<193>: [116 103  93  86  85  89  96 102 107 107 104 102 101 105 115 130 147 162
 174 178 176 171 164 159 155 152 149 145 138 128]
<32>: [103 101 102 109 122 138 154 168 176 178 174 168 161 157 154 151 148 142
 133 123 110  98  90  85  87  92  99 105 107 106]
<6>: [103 101 103 110 123 139 156 170 177 178 174 167 161 156 153 151 147 141
 132 121 109  97  89  85  87  93 100 105 107 106]
len: [103 101 102 109 122 138 154 168 176 178 174 168 161 157 154 151 148 142
 133 123 110  98]
22
len: [103 101 103 110 123 139 156 170 177 178 174 167 161 156 153 151 147 141
 132 121 109  97  89  85  87  93 100 105 107 106]
30

<193>: [ 92 100  91 163 139 127]
<181>: [116  93 100  91 108  92]
<121>: [116  93 100  91 108  78]
which: [116  93 100  91 108  78]
<121>
len: [ 92 100  91 163 139 127]
6
len: [ 92 100  91 163]
4

<75>: [ 88 120 134 162 139 106 152 134 129 129 146 128 113 133 141 133 142 139
 115 109 126]
<121>: [138 119 141 114 131 117 142  94 159 164  98 111 123 135 141  95 114 140
 132 142 140]
<181>: [145 132 143 141 131 122 143 116 138 128 117 130 121 128 121 124 134 144
 125 112 113]
<164>: [121 104 136  91 142 163  91 149 109 139 149 133 128 150 141 134 131 104
 152 120 157]
<193>: [ 93 117 140 152 129 113 132 142 141 129 160 154 102 145 146 151 136 125
 112 124 144]
<6>: [121 104 136  91 142 163  91 149 109 139 149 133 128 150 141 134 131 104
 130 120 157]
<167>: [121 104 136  91 142 163 124 149 109 139 149 133 128 150 141 134 131 104
 152 120 119]
len: [121 104 136  91]
4
which: [121 104 136  91 142 163  91 149 109 139 149 133 128 150 141 134 131 104
 130 120 157]
<6>
len: [ 93 117 140 152 129 113 132 142 141 129]
10
len: [145 132 143 141 131 122 143 116 138 128]
10
len: [145 132 143]
3
which: [121 104 136  91 142 163 124 149 109 139 149 133 128 150 141 134 131 104
 152 120 119]
<167>

<121>: [161 125 107  95]
<167>: [ 80 129 139 131]
<6>: [ 80 129 107 114]
which: [ 80 129 139]
<167>
len: [161 125 107]
3
len: [161 125]
2

<200>: [147 139 131 131 130  99 127 118 155 130 117  86 160 138 129 114 114 137
  95]
<25>: [119 132 104  89 146 130 101 109 123 135 124 116 132 135 146 125 122 118
 126]
<6>: [130 100 127 124 138 141 128 135 123 139 133 138 119 129 108 116 132 127
 142]
<110>: [130 134 151 137 136 127 117 130 130 126 132 124 116 135 129 125 140 118
 112]
<193>: [159 108 141 120 138 142 127 136 116 117 129 129 100 128 144 120 140 122
 131]
<181>: [110 131 109 138 119 134 109 133 120 124 134 146 111 131 132 141 140 131
 134]
which: [130  99 127]
<200>
which: [132 124 116 135]
<110>

<200>: [134 134 153 114 109 102 100 113 128 144 128 147 145 152 147 143 150 152
 145 136 146]
<110>: [100 127 110 132 118 119 123 145 136 128 130 131 146 111 108 100  99 112
 128 146 128]
<32>: [124 107  77 144 141  86  99  78 106 126  88  98  79  78 131 143 106  83
 111 141 111]
<25>: [100 127 110 132 118 119 123 145 136 128 130 131 146 111 112 106 102 111
 126 144 127]
<6>: [ 96 129 112 131 115 121 125 151 139 128 134 134 153 114 109 102 101 113
 128 144 128]
<181>: [ 96 129 112 131 115 121 125 151 139 128 134 134 153 114 109 102 101 113
 128 144 124]
<167>: [145 118 134 113 126 127 122  96 128 139 110 112  97 134 129 140 144 133
 117  99 115]
len: [145 118 134 113 126 127 122  96 128 139 110 112  97 134 129 140 144 133
 117  99 115]
21
len: [134 134 153 114 109 102 100 113 128 144 128 147 145 152 147]
15
which: [ 96 129 112 131 115 121 125 151 139 128 134 134 153 114 109 102 101 113
 128 144 124]
<181>
which: [134 134 153 114 109 102 101 113 128 144 128]
<6>
len: [ 96 129 112 131 115 121 125 151 139 128 134 134 153 114 109 102]
16

